Below is a small trained network, with its code and all its weights. Each question gives an input and a class and asks what happens when units are switched off, that is, made to give their printed mean instead of their output.

import numpy as np


def w(rows, s, z=0):
    codes = np.array(rows[::2]) - 128.0
    scale = np.full(codes.shape[1], s)
    scale[-1] = z or s
    return codes * scale


def norm(h):
    return h / np.sqrt((h * h).mean(-1, keepdims=True) + 1e-5)


def f(y):
    return y / 2 * (1 + np.tanh(0.7978845608 * (y + 0.044715 * y**3)))


def log_softmax(a):
    a = a - a.max(-1, keepdims=True)
    return a - np.log(np.exp(a).sum(-1, keepdims=True))


def net(x, mask):
    res = np.array(x, float).reshape(1, 3) / 4 @ E
    u = 0
    for l in range(2):
        y = f(norm(res) @ A[l][:, :-1].T + A[l][:, -1])
        res = res + np.where(mask[u : u + 12], y, B[l][:, -1]) @ B[l][:, :-1]
        u += 12
    return log_softmax(norm(res)[-1] @ U[:, :-1].T + U[:, -1])


A, B = {}, {}
E = w([
[10,235,159],'x0',
[3,6,105],'x1',
[143,74,2],'x2',
],0.0035)
A[0] = w([
[42,90,91,4],'L0N0',
[111,111,8,212],'L0N1',
[169,72,179,60],'L0N2',
[159,89,159,186],'L0N3',
[182,177,159,128],'L0N4',
[118,191,204,159],'L0N5',
[178,69,195,66],'L0N6',
[127,149,105,68],'L0N7',
[111,98,111,25],'L0N8',
[112,248,77,232],'L0N9',
[172,139,151,161],'L0N10',
[66,134,138,117],'L0N11',
],0.012,0.0019)
B[0] = w([
[164,104,253,224],'L0N0',
[168,170,97,254],'L0N1',
[60,110,96,154],'L0N2',
[91,120,42,161],'L0N3',
[188,88,183,205],'L0N4',
[207,137,103,230],'L0N5',
[77,136,92,168],'L0N6',
[140,114,116,123],'L0N7',
[172,75,151,134],'L0N8',
[124,201,141,243],'L0N9',
[120,70,149,166],'L0N10',
[103,102,188,180],'L0N11',
],0.006,0.0047)
A[1] = w([
[35,66,71,69],'L1N0',
[31,118,169,236],'L1N1',
[250,158,2,206],'L1N2',
[152,47,197,198],'L1N3',
[70,104,150,215],'L1N4',
[70,85,124,99],'L1N5',
[174,63,142,120],'L1N6',
[101,105,205,129],'L1N7',
[135,210,70,249],'L1N8',
[152,221,119,125],'L1N9',
[152,169,154,76],'L1N10',
[69,116,68,68],'L1N11',
],0.0092,0.0021)
B[1] = w([
[89,124,138,145],'L1N0',
[194,63,140,169],'L1N1',
[176,134,79,253],'L1N2',
[181,137,182,197],'L1N3',
[159,97,153,150],'L1N4',
[99,83,143,134],'L1N5',
[98,209,168,161],'L1N6',
[168,14,129,167],'L1N7',
[33,2,106,172],'L1N8',
[4,131,136,173],'L1N9',
[110,164,120,148],'L1N10',
[62,76,102,123],'L1N11',
],0.0065,0.0069)
U = w([
[70,105,133,2],'0',
[55,42,122,145],'1',
[184,52,241,156],'2',
[206,115,4,128],'3',
[61,199,66,114],'4',
[218,176,158,186],'5',
[45,157,190,140],'6',
],0.014,0.0072)

Each question gives the input, the list of numbers given to net, and the class t.
The units are the neurons (one row each of A and B). Each row of codes is followed by its name. A weight is (code - 128) times the scale printed after its matrix; where a second scale follows, it is the last column's (A, B and U).
mask holds one flag per neuron, layer by layer. A switched-off neuron (its flag False) gives its mean, the last column of its row in B, instead of its output. The means were averaged over made-up inputs and are rounded, as every weight is.
A unit's drop is (log p(t) with every unit on - log p(t) with that unit switched off) / (log p(t) with every unit on - log p(t) with every unit switched off).
The circuit of an input: a set's keep is (log p(t) with only the set's units on - log p(t) with every unit switched off) / (log p(t) with every unit on - log p(t) with every unit switched off). Starting from the 12 units with the biggest drops (on a tie, the unit counted first), units are removed one at a time, each time the one whose removal leaves the highest keep (on an exact tie, the one counted first), for as long as the keep stays at least 0.8.
units of the circuit, in order: the units of the circuit, biggest drop first
most important unit: the unit with the biggest drop
top k neurons: the k neurons with the biggest drops, biggest first
top k neurons in layer l: the k neurons of layer l with the biggest drops, biggest first
drop when u is switched off: that unit's drop, to one decimal
input [3,3,5], class 2: units of the circuit, in order : L0N0
input [-2,0,-3], class 1: units of the circuit, in order : L0N2; L0N6
input [4,-6,1], class 4: top 2 neurons in layer 0 : L0N9; L0N0
input [3,-7,3], class 4: units of the circuit, in order : L0N9; L0N0; L1N8
input [-4,8,4], class 2: units of the circuit, in order : L0N0; L1N3
input [-3,8,5], class 2: units of the circuit, in order : L0N0; L1N3
input [2,0,-4], class 6: units of the circuit, in order : L1N9; L0N0
input [1,7,8], class 2: top 2 neurons : L0N0; L0N5
input [6,-3,1], class 6: top 2 neurons in layer 0 : L0N1; L0N9
input [-1,1,-7], class 5: top 4 neurons : L0N9; L0N5; L0N1; L0N0
input [8,-5,4], class 4: top 2 neurons in layer 0 : L0N0; L0N5
input [-6,-1,0], class 1: top 2 neurons in layer 1 : L1N11; L1N0
input [5,-1,6], class 4: top 2 neurons in layer 0 : L0N1; L0N9
input [6,3,4], class 2: most important unit : L0N0
input [3,0,7], class 4: top 3 neurons in layer 1 : L1N9; L1N7; L1N1
input [2,7,5], class 2: drop when L0N0 is switched off : 0.6
input [-2,7,4], class 2: drop when L0N0 is switched off : 1.6
input [-3,3,-4], class 1: drop when L1N9 is switched off : 0.0
